Below are the code and all the weights of a small trained network. Each question names an input and a class and asks about switching units off, where a switched-off unit gives its printed mean instead of its output.

import numpy as np


def w(rows, s, z=0):
    codes = np.array(rows[::2]) - 128.0
    scale = np.full(codes.shape[1], s)
    scale[-1] = z or s
    return codes * scale


def norm(h):
    return h / np.sqrt((h * h).mean(-1, keepdims=True) + 1e-5)


def f(y):
    return np.maximum(y, 0)


def log_softmax(a):
    a = a - a.max(-1, keepdims=True)
    return a - np.log(np.exp(a).sum(-1, keepdims=True))


def net(x, mask):
    res = np.array(x, float).reshape(1, 4) / 4 @ E
    u = 0
    for l in range(3):
        y = f(norm(res) @ A[l][:, :-1].T + A[l][:, -1])
        res = res + np.where(mask[u : u + 3], y, B[l][:, -1]) @ B[l][:, :-1]
        u += 3
    return log_softmax(norm(res)[-1] @ U[:, :-1].T + U[:, -1])


A, B = {}, {}
E = w([
[89,102,189,136,133,40,89,208],'x0',
[254,163,134,190,126,80,93,174],'x1',
[84,109,123,130,65,210,162,226],'x2',
[195,119,119,125,197,198,75,233],'x3',
],0.0081)
A[0] = w([
[116,93,97,115,80,177,183,46,30],'L0N1',
[119,159,146,146,152,63,72,158,5],'L0N2',
[56,146,100,89,172,173,86,254,27],'L0N3',
],0.007,0.0022)
B[0] = w([
[68,180,213,231,88,2,142,95,238],'L0N1',
[63,85,15,220,14,190,146,142,192],'L0N2',
[237,67,125,88,125,168,89,46,254],'L0N3',
],0.0077,0.0043)
A[1] = w([
[70,86,205,64,177,103,175,145,142],'L1N1',
[61,160,94,146,144,82,254,152,169],'L1N2',
[213,156,133,176,136,67,19,182,254],'L1N3',
],0.0091,0.0017)
B[1] = w([
[115,83,128,133,169,82,98,108,171],'L1N1',
[115,190,135,112,55,102,249,154,203],'L1N2',
[202,222,212,210,145,72,4,143,254],'L1N3',
],0.013,0.0083)
A[2] = w([
[108,94,153,97,171,167,144,224,194],'L2N1',
[115,128,129,118,195,53,109,74,251],'L2N2',
[74,130,64,227,75,253,180,57,178],'L2N3',
],0.0084,0.002)
B[2] = w([
[123,205,116,134,193,142,29,113,156],'L2N1',
[8,57,255,36,122,156,122,165,253],'L2N2',
[72,23,171,117,71,73,143,93,234],'L2N3',
],0.0085,0.0049)
U = w([
[184,173,204,181,180,109,38,145,196],'0',
[60,171,181,155,13,87,249,101,195],'1',
[20,27,156,81,95,157,146,98,170],'2',
[178,93,38,108,145,234,135,127,93],'3',
[128,135,35,153,146,120,179,143,3],'4',
[139,206,75,137,109,112,186,191,26],'5',
],0.013,0.0052)

Each question gives the input, the list of numbers given to net, and the class t.
The units are the neurons (one row each of A and B). Each row of codes is followed by its name. A weight is (code - 128) times the scale printed after its matrix; where a second scale follows, it is the last column's (A, B and U).
mask holds one flag per neuron, layer by layer. A switched-off neuron (its flag False) gives its mean, the last column of its row in B, instead of its output. The means were averaged over made-up inputs and are rounded, as every weight is.
A unit's drop is (log p(t) with every unit on - log p(t) with that unit switched off) / (log p(t) with every unit on - log p(t) with every unit switched off).
The circuit of an input: a set's keep is (log p(t) with only the set's units on - log p(t) with every unit switched off) / (log p(t) with every unit on - log p(t) with every unit switched off). Starting from all 9 units, units are removed one at a time, each time the one whose removal leaves the highest keep (on an exact tie, the one counted first), for as long as the keep stays at least 0.8.
circuit, biggest first: the units of the circuit, biggest drop first
k most important neurons: the k neurons with the biggest drops, biggest first
top k neurons in layer l: the k neurons of layer l with the biggest drops, biggest first
drop of u: that unit's drop, to one decimal
input [5,-4,-8,-7], class 2: circuit, biggest first => L2N2
input [-8,1,-2,-1], class 1: 3 most important neurons => L0N1; L0N3; L1N3
input [-1,-3,-8,1], class 2: circuit, biggest first => L1N3; L2N2
input [-6,-3,8,4], class 2: circuit, biggest first => L2N3; L1N2
input [4,0,-6,-3], class 1: circuit, biggest first => L0N3; L0N2; L1N2
input [1,-3,6,7], class 3: circuit, biggest first => L1N3; L0N3
input [-6,-3,2,4], class 2: 3 most important neurons => L1N3; L2N3; L1N2
input [-1,-1,4,2], class 3: circuit, biggest first => L0N3; L1N3; L2N2
input [3,-4,-5,-2], class 2: top 2 neurons in layer 1 => L1N1; L1N3
input [-1,-1,7,5], class 3: 2 most important neurons => L1N3; L0N1
input [-4,-7,-8,8], class 2: 2 most important neurons => L1N3; L2N2
input [-4,-7,-1,5], class 2: top 2 neurons in layer 1 => L1N3; L1N2
input [-3,-2,5,4], class 3: top 2 neurons in layer 2 => L2N2; L2N1
input [-5,-1,3,7], class 3: circuit, biggest first => L1N3
input [-2,-2,-2,3], class 2: drop of L1N3 => 1.0
input [2,-2,4,-1], class 2: drop of L2N2 => 0.0
input [-2,-7,-3,7], class 3: drop of L0N3 => 0.2
